Each row comes from the steps of one path. Every step used is in the known rows, and no mark comes twice. Write the path behind each row, first mark first.
Each row is shifted at random along 6 fixed directions that mean nothing.
Known rows
e > r > d > t: [  33   32 -156  289 -192 -185 -133  182  -74   25   92  -63 -182  156
  154 -115  162  -54  -79 -136   50 -105 -133   35  -95 -207  105   28
 -244   67  211   76 -119 -131 -227   38   93  196   53   42  -45   -1
   53  129  201   99 -133   71  112  115  -67  -77  160 -143  -56 -244
   -4  190   93  232   31]
u > v > r > e > y: [ 180  -64  -26   17  110  238   25 -100  -58   16  305  -56  141    4
   48 -151  115   53   91 -290  -79  -80  -73  162   84 -277  -67 -261
  368  -91  -39 -205   97  262   62  329   89   55 -172  116   40  -60
 -127  -60  235 -238  181  -43  589  -92  129  -42  -46  114   77  143
   71    7  -12 -146 -121]
r > f > v > e: [ -45 -148  236   80  143   77   72  -68 -141 -117  172  -42   74   80
 -134  -24  -66   48  200  -85 -137 -166   92  -39  -23  -68  -76 -154
  165  -61   -7 -181  254   52   -6   86  -62  -90 -158  -34  153  -31
  -17 -159  274   19   81   12  121  -90 -116   72  180   -5   -4  123
   77  158   36 -276 -106]
d > v > t > e: [  64   10  157  -78 -213 -171  -21  220 -199  156 -232   58 -144   86
  121  -66 -180 -180  -75   45   72  -80 -202 -220  -54  140  118  154
 -304   15  203  140  -52 -268 -122  -42  316  -88  140  -98  -65  -18
  107  220   70  175 -164  -19  -77   93  -98  -38  -20 -272 -289 -132
  257  182  -14  -96  158]
e > u > r > d: [ 162  115 -292  284 -268 -159  206   34  108   63   12 -189  -79  -95
  -74   30 -170 -129  116 -141   44 -128  -56   77   43 -248  199    8
  -40  111  100  -77 -117  -92 -100  241  130   13   81   -4  -19  106
  -75  213  433  -92 -122  -97  288  -60  209   95 -134  238 -192 -154
  137   37   54 -123  -53]
y > x > d > v > r > e > u > f: [ 124   49 -139  301  -58  -57   53  -19  -61   35   44  -45 -186  111
  -65  -68 -182   12  137 -222    3 -111  -28   42 -197 -289   90  -43
  -91  -58  171  -10  -67   91   13  -12  189   57  -11  -67   52   46
 -170   32  294 -124   57 -115  203 -138  -57 -124  105   91    6 -137
  -67   37   98   91   91]
t > y > x > d > v > e > r > f: [-142 -165  114  -88   45 -175 -235  130   75 -260 -149  -10 -173  336
   58  147   45  122   69  115  147 -125  -69 -109 -376  117   92   91
 -338  161   30  -72   37 -145 -179 -261   92   63  140 -262 -357    3
  131  -34  411  368 -209  -86 -241   75 -289 -124  165  -93 -114  -90
 -155  126  114  -58   11]
f > r > e > u > v > d: [  -3  139   56  363  -79   13  314   31 -122  -61  163   37 -222  110
  -51 -144 -350 -149  291  -86  -96 -294  -29 -141 -140 -322   28   89
  -31 -145   80    1   24  -62   53  159  188   87  -88  140  -36  -33
 -279   84  258  -89  259  121  169 -270    3  238  246  -42  -75 -249
  265  183   75   60  100]
e > f > r > d: [ -46  -57  139  255  149   65 -169   53  -98  -82  160   14  -91  346
   14  -40  -10   27  120  -64  -73 -354   27  -16 -314 -243  -17  -76
  -88   -4   42 -109   47   -6  -86 -148 -107   49 -113 -142  -45  -59
    0 -215   -8   55  181   51  -87  -52 -295  -11  481 -236  120 -104
  -45  165  124   63   24]
y > x > t > v: [-121 -177 -133  144 -284   53   57  -92   35   94  142   52 -112  -88
  -66 -141  373   42 -142 -156  200  -13   74  219  185  127   24  -21
  -11 -141  -14    6   47  221   10   66   98  -15   -2  146  -62  121
  -19 -120  -26  -89 -103  -47   -8   95   82 -129   -7  -50    4 -145
 -209 -212  136  125  -80]
f > y > x > d > e: [  42 -284 -170   93  -60  144 -181 -177 -151  154   -1   42  191   44
   54 -249  427  171 -271 -182   84  -64 -458  385 -214  -87  -89  -57
 -165 -192  -19   53   -9   79  -69   -3  481   85   20 -136 -323  127
  199  -78  -98   35  -12 -321  185  233 -239 -191  215 -321  151  176
 -250   18  247  185 -157]
r > f > v > t > d > e: [-194  -36  142  295 -186 -265   27  145 -158 -225  -80    3 -279   20
   23  -57 -105 -155   79  -22  -41  -77   24 -242  -48   72  120  139
 -264   76  177   34  129 -253 -112  -36  162  -29   47 -115  -50    0
  -93  128  453  307 -176  150 -135   14  -49  126  190 -133 -243 -278
  108  319  129  -70   64]
t > y > x > d > e > r: [ 184  -40  260 -334  333  463   73 -223  -93  402   -8  -14  226  400
   -9 -155  120  257  118  -30  137 -359 -136   88 -164   65  134 -316
  165 -161 -105  -38   13  145   37 -143  391  -40 -147  -55 -126  139
  247 -112 -454   93  384 -129  434  -40 -300 -409  -30 -302  210  533
  378  -50 -231 -395   60]
f > r > d > e > u > y > x > t: [  51  -91 -252   39  -36   22 -148 -124  -16  -66   -7  -33  141  114
  -81   28  208  260  -53  -86   61 -211 -206  213  -96 -158  182  -80
 -204  -18    7  -37  -71   39 -190 -162  248   60  -22 -188 -210  146
  183 -107   63  151  -46 -275  139   94  -81  -10  237 -212    3   56
 -109  162   76   22  -99]
d > e > f > r: [  84   -5 -154  303   44  -32 -311  122   58  154  169  -77   96   65
  172 -215   26   11  -88 -237   88 -130 -111  103 -158  -84  222  -83
 -273   49  224   39 -190   57  -37   13  245  -14   36 -179   64  149
   86   30   53   87  -42  -54  192    0  -39 -252  -78 -152   11  -56
  101  135  -12  -69   87]
v > r > d > t > e > u: [ -78  -72  125  -90  -19  106  148    8 -121 -236   55   83 -133   80
   -7    8  245   89  173  -36  -41  -98   88  -18  -45 -173  -92  -71
  237   95 -222 -391  301  125 -224   69 -380   68 -305  214   59 -146
   -8  -66  215  235   10  -45  166  -30  -76  -57   80   -4  -22   95
   51   53  125   68 -191]
f > r > d > v > t > e: [ 244  -52  212   72  -20  127  223  -13 -329  338   -9 -134   53   78
    2 -212   29  -85  -53 -105  -95 -366 -132    3  -18 -211  -59 -164
   90 -218  144  -39   29  -71 -147  190  443 -101 -139  100  106  -65
   13   27 -205  150  163  -18  324   93 -138   -8    7 -379  -12  223
  413  329   59 -228   16]
y > x > t > d: [ 141   22   -9   92 -265   85  242 -152  -45  377  -95  -55 -119   33
  -83 -173  -57  -32   17 -125  207 -172  -44   80  140  111  204  -16
  -37 -126  101  231 -141   -2  133   59  607  -98  116   64  -84  228
  -59   17 -176 -156   55  -13  175   69  115  -84 -121 -216  -50  -44
  193  -85  -96 -122   55]
r > v > d > e > f: [ 308  -32   14 -259  160   15 -284   85  -72  189  -29 -173  257  180
  120   37 -203   66  -44  -69   61 -197 -200  -17 -186  -66   48 -104
  -90    1  164  -92  -31  -73 -258    4  168  -11   79  -63  -77  -21
  226   44  202  121 -116 -276  420  162 -114  -37   33  -95 -145  262
  322  263 -113 -332   52]
v > d > e > u > x > y: [ -64  -63 -134  -38 -117  -93 -158   63  -93  -35 -194  148   -9   81
   59   -4    2  122  -95  -49  155  -26 -304  179 -280 -179   41  128
 -360  -69 -130  -89  -15 -138 -169   14   82   56   44   44 -251    5
  151   92  188  206 -202 -293  101  107 -104   83  282 -157  -16   -7
 -166  119  237  176  -56]
t > v > r > f > y > x > d: [  69 -142  -96  193  133  -22 -531  128   70  187   43 -153  104  215
  234 -101  157   83 -233 -144  187 -209   75  211 -287    1   85 -104
 -256  -82  282   61 -119  -15   43 -232  338  -72  132 -257  109   39
  120 -155   86  166  -53  -56  -16   -1 -255 -365  114 -215  124   64
  -87   -5   78  -78   29]
y > x > t > v > d > e: [-297 -115 -258   89 -335  -76  153   55  175 -132  107   99 -246 -252
  -50    1  184  108  -32 -138  303  124  241  133  142  115   69   97
  -39  -54  -36  -63  197  144  -66   57  -72  104   -8  323  -76   26
  -78   14  382  198 -326  -66   -9   20  171   53 -112  197 -160 -219
 -127 -155  170   61 -108]
e > v > d > t: [  36  -46  -76  -37 -222  -60 -175  217 -115   43  -77  -32 -111   11
  121   21   85 -101 -113  -91   28   13 -247   -7 -119  -71   38   90
 -199  -16  110    0  -49  -60 -291  123   38  188  103  186  -51  -66
   33   76  278  100 -202 -121   23  202  -36   58  132 -143 -201 -175
    8  179  102  131  -77]
y > x > t > e > f > v: [-166  -14   65  227 -214   65  245  -37  -13  -77  145   99 -155   25
 -192  -53 -210  -58  256 -114  156 -163  229 -151  157  144  295   63
   15   39   24  107   45  166  105  -96   87  -91  -81  -97 -110  223
 -219  -58  -43 -190   52  108 -136  -84  137  -80   28  -42  -89 -232
  127  -69  -91  -60   65]
x > t > d > v > e: [  72 -185  204 -289  -79  107  184 -179 -267  164 -167  -15  -37  107
  -68 -103  127   71  -80  -34   -5  -74 -217   57  -10  -46 -186  -23
   36 -116  -78  -58  182    9 -181  196  249  -75  -16   66 -243  -68
   83  -35  -61   63    1 -159  248  233 -161  -13   16 -278 -137  161
   41  150   92  -80 -100]
r > v > t > e: [ -86  -41  200   23 -133 -221 -174  317  -91  -56  -55  111 -191  158
  165  -95 -115 -173  -25   30   22 -140  -37 -239  -48  193   29  199
 -224   57  210   47   78 -265  -42 -151  145  -96   97  -68  -44  -78
   37   80  197  205 -133  115 -163   23 -121    5  151 -200 -190 -255
  158  151   16  -22  206]
d > t > e > u: [ -61   23  137   67 -260   77  333  -46 -195  -48  -15  159 -188   14
  -46 -170  114  -85  175  -56   14  -58 -110  -97   36  -29   66   41
    2   55 -117  -75   99  113  -85  101  -20   15 -190  162  -11  122
  -35   63  -46    2   77   25  124  -56   23 -122   -2 -126  -77  -49
  186  -34   24  191  -17]
v > d > e > r: [ -44   37  175 -103   83   93   55   58 -138  -52  -23  150 -199  282
   53  -40 -109   86  132   35   41 -103 -153 -109 -322 -165  -11  108
  -83  -27 -101  -70  134  -87 -126  -13  -51  207  -64   70 -249 -135
   85   83  133  123   69   -8   87  -56 -311   41  323 -171  -68  -76
  107  139   76   90   21]
d > e > u > y > x: [  92   70  -28  -23    4  147 -182  -25  -91    9  -86  135    3  236
    3  -63  -14  158  166  -18   96 -100 -259    2 -208  -52  270   12
 -244    4   48   86 -112   36   81 -246  221   60   -1 -215  -79  226
  168  -41  -20    4  113 -152   86 -128 -193 -155  305 -208   45   -6
   45  -57 -122   61   85]
y > x > t > e > v: [-123   12  236 -162  -69  160   68   13  -68   56  -61  184 -159  288
  -83   31  -49   18  180   90   77 -263   68 -211    5  231  188  109
  -57  -48    0   90   95   94   52 -270   85   14  -24  -26 -180   83
   -7 -129 -224  -31  186   -4 -187  -54 -143 -164  192 -245 -106 -111
  174  -44 -157  -15  156]
f > r > e > y > x: [  73   77  -45  198  -17  174  166 -167   -7  -10  187   16   37    0
 -119  -96  -14   49  279 -127   42 -249 -121   38   25  -28  300 -162
  107  -15   16   40  -42   93  120  -70  367   59 -117  -80   22  329
   11  -48  153 -110  165    2  255 -159  103   -4   20  -64  -27   27
  253   37  -93 -182  -24]
f > y > x > t > e > d > v > r: [ -68  -27  -73 -165  -40  134  -34   23   15  -71   78   11  -29  -53
   -5   48  173  173   95  -80  139  -46  131   34    7  -16  274  -57
  136  -26  -67  -15  139  159  -57 -129   19   73 -139  -21 -152  101
  -72  -67   85  150  -53  -80    1   27  -68 -128  -97  -55  -79   -1
   79   20  -13 -127 -199]
v > e > r > f: [-143   33  229   33  182  -63  -79  166   53 -278   64   89 -242  358
   30   80 -180   84  239   51  -27 -156  118 -214 -285  -47   44   52
 -131  194    5 -103  129  -67   27 -142 -179  103  -14 -104  -30  -84
   12  -71  345  131   31  126 -121 -182 -237   -8  282   -2  -56 -179
   27  108  -17  -37   80]
y > x > d > v > e > r: [ -41  -81  -29   27 -185    6  251  -62 -100  -43  -65   59 -281  121
 -127  -25  -61   27   90   -3   87    0 -252  -30 -193 -128   30  138
 -167  -27  -56   42   17  -25 -140  113  228  171   77  -13 -383  -20
  -34  134  261  -43  -71 -150   28   75 -158   32  144  -55 -156 -212
 -120   62  166  121  -51]
r > f > v > e > u > x > d: [-310 -196  -74  309  -18 -195 -227  185  -36 -372   46   85 -158  134
  -27  -17  -55  -11   38  -22  -32  -49  -16   -6 -285 -102  -92  155
 -340   20   28 -167  178 -123  -68 -122 -268  -47   26 -156  -74 -131
  -57  -87  530  153 -141  -63 -284  -53 -216   69  430   44   10 -286
 -339  118  285  149  -53]
f > y > x > d > v > t > e: [-222 -115  -53   -6  -56    7  -91  210   56   23  -48   85  -66  -78
   39  -40   35   58   -1  -65  177  -51  115    8  -71  170  193  -61
  -97  -25  133   91  147   -6   47 -254  152  -49  -14  -81  101  102
   26  -59   69  300 -105  -32 -201  -63 -113 -140  -50  -42  -36  -46
   82  -52   -5 -198   17]
e > f > r > v > d: [ 150  -55  -97   50  -74 -164  -78   91   49  -14   48 -212   41  -37
   -6  104 -279 -108   -1  -89   66 -169 -129  -23 -126  -96  114    7
 -114   58   91 -108  -97 -132 -293  132  135  -17  119  -66 -150   13
    6   77  438   43 -253 -158  107  125   67  254    3  -15 -253 -118
  121  268  117 -240  -86]
d > e > v > t > y: [  86   45  149  -73 -238   77  187   60 -137  105  -33   -4  -25  -25
   52 -136   44 -135   60 -142  -36 -108 -180 -111   94  124  181  -17
  -45   42   31   41  -82   27  -68  271  377   -4  -55  145  -51  149
  -65  185   92   79    8   19  290   83  168  -79 -201 -153 -174   55
  359  126  -79 -198   49]
v > t > y > x > d > e > u: [ -64   41   35   -8 -126  103  136   60   41   69  -97  101  -76   61
   -5 -128  -53   42  184  -67  144 -122   -7  -54  -67  222  311  -66
 -146   64   -6   75  -50   -7   90  -96  353  -78  -39   34   50  222
   17   83   81  198   50   -7  104 -107   70 -237 -154  -27  -19   69
  290 -110 -150 -247  115]
e > u > f > v > d > t: [  37   87   94  161   -9   43   28  114 -222    6   35  -20 -150  153
  -59  -36 -357 -101  229 -123  -71 -117   -4 -171 -190 -251  137  -47
  -78  -18  143   47   10  -81  -94  -66  -62   33  -92   27  216   20
 -111  -16   95  -32  124  122  -55 -183 -139   70  321 -103  -16 -122
  191  141   -5  -34   71]
e > u > v > t: [ 102   35   28  -11  -78  -20 -138  196  -84   97  -76   23  -76  189
   92  -63 -214 -153  -14   16  -57 -104 -219 -161  -95    4  135   40
 -275   24  132   94 -149 -160  -22   49  195  -20  151  -78  -13  -47
   -2  112  114  -55   37  -20  -56  -35  -17   20  159 -122 -135 -194
  140   68  -72 -107  139]
d > e > y > x > t > v: [  28 -161 -173  -22 -137  135 -338  -61  -39  139   57   52  121   96
  147 -241  501  140 -234 -142  203  -10 -222  233   -4  117  129  -42
 -232  -38   94  101  -56  181  -69  -84  323   39   49  -78 -195  202
  247  -75  -79   20  -75 -126  194  179  -62 -430   32 -243   23   65
  -81  -90    6  133   26]
u > y > x > d: [ -95 -182  -64  150  -29  110 -225   27  -18   70    0  129  -90  173
    7 -106  141  141  -56 -178  150  -50 -101  245 -205 -106  -30  -32
 -124 -179   53   52   -1   88  148 -189  178   13   62  -96  -88   -1
   22 -243  -77  -91   76 -107  -73  -28 -263  -96  417 -162  240 -151
 -370 -190  125  204  -17]
y > x > t > v > r > f: [ 110 -181   92  -48 -135  -97  -71 -143 -156  -26 -113  -37 -116  246
  -24  119  127   48 -222   25  110 -159 -143   29 -111   60  -38   94
 -217  -57  -49  -50  -92  -57 -214  -53  249   13  134 -129 -339  -78
   86  -45   74  -13 -166 -180 -108  236 -115   -3  253 -315 -173  -58
 -222  105  214  128  -85]

Write each row's path
[  85  -95  -73  236 -152  106  215 -137  -61   38  168  -72  -25  -14
 -113 -214  -69  -31  157 -204   13 -154 -202   96  -68 -155   98  -50
    7  -78   58   75  -45   31    6  181  575   -1  -14   15 -155  150
 -112    1  237 -157   94  -37  315  -28   47   14   19  -66   -9  -48
  101   72   72  -94  -25] | f > r > v > e > y > x > d
[ 146 -173   26  177  203  208 -124  -43 -165  202  106 -142  167  188
  -16 -205  204  131 -142 -190  -46 -229 -157  138 -138 -107   68 -260
  -20 -174  125  -23  -23  114  -81   38  401   39  -44  -92   37    7
   65  -82  -52   38  139 -111  293  132 -198 -241  175 -224  159  196
   96  249    8 -180  -19] | y > x > d > e > r > f > v > t
[-259 -102    4  315 -348 -257   71   88  -79 -354  -36  132 -328   58
   -7 -124   72 -117   87    6   28 -125 -217 -149 -216  125  204  258
 -430   71   -2   46  -33 -229 -208 -110  343   32   16 -111 -388  136
  -78  165  387  327 -147   44 -251   32  -43   57  200 -198 -186 -382
  -75  185  266  195   78] | f > r > v > t > y > x > d > e > u
[-130  -69    5 -265 -129  -48  -92   85  -17 -195 -111  104 -236  102
   -4  193  107  115   46  106  155   10    6 -123  -69   87  178  168
  -74   26 -116  -87  146  -24 -218 -225 -117  110   33  -58 -401 -101
   11   13  260  218 -222 -168 -231  150 -167  -21   85  -90 -264 -213
 -105   80   93   25 -146] | y > x > t > e > d > v > r
[ 150    9   14   19 -128  105   90 -140 -156  -18   32  -65  -72  263
  -63   79 -108   37   14  -78  100 -317   -8   -5 -118 -150  123   19
  -87   54   -7   97 -143   22 -110  -48  293   69  -27 -154 -301   94
  -86  -38  -67 -136   50  -45   44  115  -25  -11  268 -295  -89    2
   60   88   61   44  -46] | e > f > y > x > t > v > r > d
[ 141 -171  -82 -181  112  186   20 -148   23 -186  135 -115  134   93
 -182  173  -32  214   -6 -172   11 -178 -164  127  -60 -144   51 -114
  187  128 -130 -128   14  168  -76   13  196   79  -37 -186 -335  128
  -63 -186   28 -131    4 -250  140  142   24  148  120  -32  -62  137
  -58   92   16 -179 -198] | u > r > v > e > f > y > x > t
[-179 -108  -94  -98  219  -80 -455  366  265 -247   67  -77   67   19
  255  111  240  195  -78  -80  183  -50  206   66 -201   25  112 -131
  -28  256   73 -232  191   51 -155 -228 -300  113  -49  -17  157    5
  155 -159  364  529 -289    8  -87   -6 -122 -136  -71   46    3   67
   65  119   23 -151 -149] | v > d > t > e > r > f > y
[ 227  -44 -211  -89  175   21 -416  193   74  429 -101 -220  228   69
   87   32 -225   93 -202 -193  128 -143  -76  130 -165   22  278 -316
 -218  -45  403  251 -221  -99   42 -288  498  -98  204 -278  286  152
  159  -84  -87  124  -73 -188   -8    8 -133 -178  -68 -110   48  184
  159   50 -156 -512  116] | u > f > y > x > d > v > t
[ 135   95  -77   63   33   12  108   97  -23   47  104 -185  -27  -22
  -36  109 -204  -42   51 -238  -86 -228  -40  -37  -10 -255   71 -161
   90    9  182  -92  -35   52 -165   83  133  157  -45  186  186    0
 -136  -22  241   90    8  -74  269  -21   94  210   -7  -17 -147   18
  294  323   14 -208  -21] | u > f > r > e > v > d > t
[ 295   93 -165  285 -236   13 -226   66 -130  198   41  -93  -66  192
  257 -282   92  -67  -36 -161  168 -143 -206   71 -149 -179  205  106
 -298   -1  320  196 -270  -99  -13   64  620   97  110  -62 -107  118
   50  200  229    8  -40   27  385   50  -30 -322   60 -253  -42  -51
  195   81   10  123  142] | t > v > r > d > e > y > x
[  90 -104    5  -19  -22  247   55 -201 -147  -64   30  -48  -18   69
 -124  -32    3  163   60 -245  114  -56  -53   91   20 -167  158  -66
  126  -10  -88  -55  -12  235  -26   80  257  -11  -95 -157 -259   90
 -168 -102  -30 -117   48 -109  244  102   16  -19  132 -215    6   16
  -70   83   19  -59 -160] | u > y > x > t > d > e > f > v > r
[ -60 -115 -158   17 -112  126 -163   80  104 -209  -56   16  -75 -103
   63  -47  240   98  -66 -140  144   37 -172  101  -93   90  178   -9
 -103  261  -54  -42  -19  114   27  -11  237  115   34 -102 -177  240
  -38  -57  252  221 -219 -130  -48  182   88  -14    4 -102  -38  -53
  -57    9   93  -59 -173] | v > t > d > e > f > y > x
[ 191  -24   43  248  -75  -31 -187  -78 -225  193  -99 -158  -89  327
   82 -196  175   24 -118  -75   85 -294 -233   45 -283 -131  227   13
 -366  -81  260  313 -230  -48  -89 -123  632   81  106 -303 -305  274
   24  -36 -230   -7   90   46    5  165 -271 -255  265 -528   38  -90
   38  251   41  208   96] | e > r > f > y > x > t > d > v
[-100 -181  -41   16    9   97 -202    0  115 -141  133  -42  -40   46
   15 -146  249  124   63 -109   87 -113    2  101  -26   73  124  -45
   28   70   37  -45  129   70    4  -76  271  -35   -9  -51 -127  148
   -1 -219  248  164  -36   44   44   40  -24  -80   14 -123   -1  -81
  -23   55   24 -145  -61] | f > r > v > e > y > x > t > d
[ 191  -89   93  -97   72   16 -299   80  -46  -31   -7 -115  133  199
  100   -5   27   34  -59  -33   70 -290 -288  -97 -157  200  281  -70
 -216  128  100  -13 -223 -127 -177 -172  493  -46   60 -265 -201  207
  152    5   52  309 -106 -121   24  194  -36  -49   13 -363 -118  127
  248  282  -61 -333   57] | d > e > f > r > v > t > y > x
[-115 -129   98 -124    3  183 -315  147  -92 -237   62   45  -28  166
   88  -35  320   99  119    5   48  -58 -157  -57  -91  127  165   17
  -23   78  -20  -40   84  -53  -64 -229   82   93  -44  -54 -150  106
   58 -136  231  331  -60   25 -163  157 -195  -88  206 -258   -8    2
   29  113    0 -110 -185] | f > v > e > d > t > y > x
[ -20  -94  111   29 -173   57  173   30 -137  102  -82   91 -179  186
   35 -124 -113  -45   -9  -80  100 -148 -187  -77  -80   74   51   48
 -186 -137   55  167  -93 -133   65    4  593   12   91   48 -297  -37
 -127   96  -88   97   98  -19   23   25  -31   15  114 -229  -11  -49
  104    8   28  -81  137] | u > v > t > y > x > d > e
[-186  -67 -166  220 -158   94  178  129   68 -125    7   57 -214 -168
  -81  -79   91    7   91 -165   99   -8   55   71 -101 -121  200  -11
   31   43  -22  -59  121  157   60   -4   73   41 -116  -17    7  142
 -214   -7  113  118   16  -19  -98 -153   -8  -97  -55  123    1 -172
   -4 -112  115   22  -82] | f > y > x > d > v > t > e > u > r
[ 107   29   91   -6   72  182 -159  -29 -238 -163   89   52  -63  307
   93   12  116   90    6  -87   59 -249 -182  -62 -206  -96  112  -23
  -76  107   34   16  -96   84  -72 -245  178  193 -116 -188 -110  147
   26  -87  -69   64   96  -29   56   66 -162 -134  335 -395  -51   71
  106  149    0  169  -24] | d > t > v > r > e > f > y > x
[   6 -260  139 -273  142  354 -118 -187 -199  -45  -44   35   -5  260
  -18 -149  496  276 -108   -8   17 -117 -318  183 -245 -114 -113  -48
   61  -46 -190  -72  177  177 -112   -9  209  144 -105 -117 -425   73
  111 -240 -195  115  118 -134   27  245 -390 -146  296 -449  106  152
 -182  111  160  125 -219] | f > y > x > t > d > v > e > r
[-197 -253  -20  -35  136  198 -170  120  162 -241  168   80 -102   59
  -41  -13  359  230   47 -101  101  -98  231  183 -111  -85 -112  -22
  313  -65 -168 -422  395  294   -4 -112 -385   42 -187  187  -51 -106
  -90 -360  118  162   36  -76  -65  -65 -171  -71  197  135  166  -57
 -210 -146  145   92 -146] | y > x > t > e > u > r > v > d
[-154  -53   82  127   54   17 -281  110   77 -172   27  -22  -81  208
   14  -48  -79   81  240  -43  100 -154  220 -116  -86  160  294  -15
 -146  150  211  128  102  -36  152 -302  217  -90   56 -242   49  192
  -27 -206  313  132    8  198 -139 -112  -65 -192  147  -81  -24 -122
  112   60 -169 -241   97] | r > f > v > e > y > x > t > d
